-361,-677,357,543,-39,551
458,-359,-433,-296,-656,295
=> 458

67,45,92,21,77,73 => 73

-25,45,24,5
-46,-17,-23,-3
-30,32,2,11
=> 24

-76,20,-567,-350,-384,-255
-140,32,499,638,125,5
-581,-43,-501,394,-600,-560
=> 394

60,9,24,95,20,21 => 24

6,8,4,4,5
5,5,6,9,6
3,7,0,5,1
=> 7

9113,4095,3447,4516,1445,5785 => 4516

-35,-38,-12,-16,1,24,7
-4,-32,27,6,25,34,9
=> 25

40,45,-9,-50 => -9
---
[-.53  .08  .32 -.55 -.70 -.21 -.71]
-.53
[-.04  .67 -.44  .14]
-.04
[ .41 -.39 -.52  .60  .32]
.41
[ .59 -.24  .02  .07  .31 -.11 -.42]
.59
[-.22 -.65 -.19  .71  .60 -.43 -.44]
-.22
[-.39  .27  .17  .57]
-.39
[ .46 -.40  .30 -.26 -.36 -.24  .70]
.46
[-.24 -.67  .08  .20]
-.24
[-.01  .30 -.31 -.47 -.03  .63 -.04]
-.01
---
[613 639 246 596 702 616 862] -> 596

[84 37  5 19] -> 84

[31 46 77 23 84] -> 46

[4767 4399 7999 6985 2499] -> 4399

[[-26 -11 -37 -29  -4]
 [ 29  -7 -24  34  24]] -> -7

[[46 65 43 69]
 [73 93 23 79]] -> 73
---
[[1.537, -13.109, 19.670, -6.552, -15.196, 18.464], [-12.908, 1.680, 11.716, -18.418, 3.192, 11.872]] Out: 1.537, 11.872
[[1.4, 20.7, 0.1, 10.9], [-1.4, 12.2, -21.7, -2.3], [-2.4, -3.2, -19.1, -5.9]] Out: 1.4, -5.9
[[-0.132, -0.163, -0.109, -0.119, -0.118, 0.113], [0.114, 0.176, 0.101, 0.107, 0.138, -0.073], [-0.099, 0.076, -0.083, -0.091, 0.066, 0.074]] Out: -0.132, 0.074
[[0.015, -0.015, -0.296, 0.425, -0.929, -0.570], [0.183, 0.022, 0.062, 0.065, 0.533, -0.391], [-1.456, 0.646, -1.496, -1.266, 1.775, -0.690]] Out: 0.015, -0.690
[129.414, -30.056, -167.624, 59.548] Out: 129.414, 59.548
[-0.178, 0.082, 0.017, -0.022, 0.185] Out: -0.178, 0.185
---
Q: array([-0.153,  0.076,  0.103,  0.059])
A: -0.153, 0.059

Q: array([ 1.60,  0.05, -0.61, -1.91, -1.47,  1.02])
A: 1.60, 1.02

Q: array([ 1.0, -1.8, -0.2, -0.6,  0.6])
A: 1.0, 0.6

Q:
array([[ 182.6,  107.5,   56.8,   56.5, -113.3,   52.5],
       [ 169.6,  103.4,   49.7,   68.9,  -99.2,   35.6],
       [ 149.2,   66.0,   90.2,  104.9, -142.8,  143.2]])
A: 182.6, 143.2

Q: array([-0.13,  0.03, -0.02,  0.16,  0.10])
A: -0.13, 0.10

Q: array([ 115.691,  -29.731, -116.030,  -35.357])
A: 115.691, -35.357

Q: array([ 14.3,  -6.9,  18.5,   7.2, -13.5,   3.4,  -4.8])
A: 14.3, -4.8

Q: array([-0.010,  0.141,  0.063,  0.031, -0.168, -0.022, -0.124])
A: -0.010, -0.124

Q: array([-0.64,  0.64,  1.95, -1.47, -0.81,  1.53])
A: -0.64, 1.53
---
Input: [-0.436  1.195 -0.543 -1.524]
Output: -0.436, -1.524

Input: [-99.21 135.46 178.75 123.24]
Output: -99.21, 123.24

Input: [-1.1 -0.6 -0.4  0.5  1.4]
Output: -1.1, 1.4

Input: [ -1.12  -1.68 -11.60   5.39  17.44]
Output: -1.12, 17.44

Input: [-11.3  17.3   3.8 -10.8 -13.9 -18.4  -9.9]
Output: -11.3, -9.9

Input:
[[-0.12 -0.13  0.13  0.14 -0.13 -0.12]
 [-0.13 -0.12  0.14  0.12  0.13 -0.12]
 [-0.13 -0.13  0.14  0.14 -0.12 -0.13]]
Output: -0.12, -0.13
---
-.33,.11,.45,.49,.58
-.21,.22,.40,.41,.53
.28,-.01,.28,-.14,.58
: -.21

-.24,.69,-.40,-.62,.65,.60,-.31
-.61,-.67,.62,-.45,-.61,-.11,.59
: -.24

.25,.40,.03,.05
-.52,-.19,-.06,.18
: .25

.50,-.51,-.10,.58,.61
-.37,-.16,-.24,-.41,-.41
: .50

.21,-.49,.24,-.23,-.35,-.15,.34
.14,.23,.12,-.61,-.69,-.15,-.02
: .21

.22,.58,-.40,-.31,-.57,.24
-.44,-.52,.28,-.62,-.06,-.24
-.42,-.38,.06,.64,-.43,-.57
: -.44

.41,.44,.63,.40,.32,.70
.41,.36,.56,.39,.46,.64
-.45,-.50,-.41,-.48,-.52,-.39
: .41

.58,.00,.28,-.29,.35,-.30,-.32
.05,.17,.08,-.10,.16,-.12,-.14
-.24,-.05,-.19,.27,-.27,.29,.31
: .05
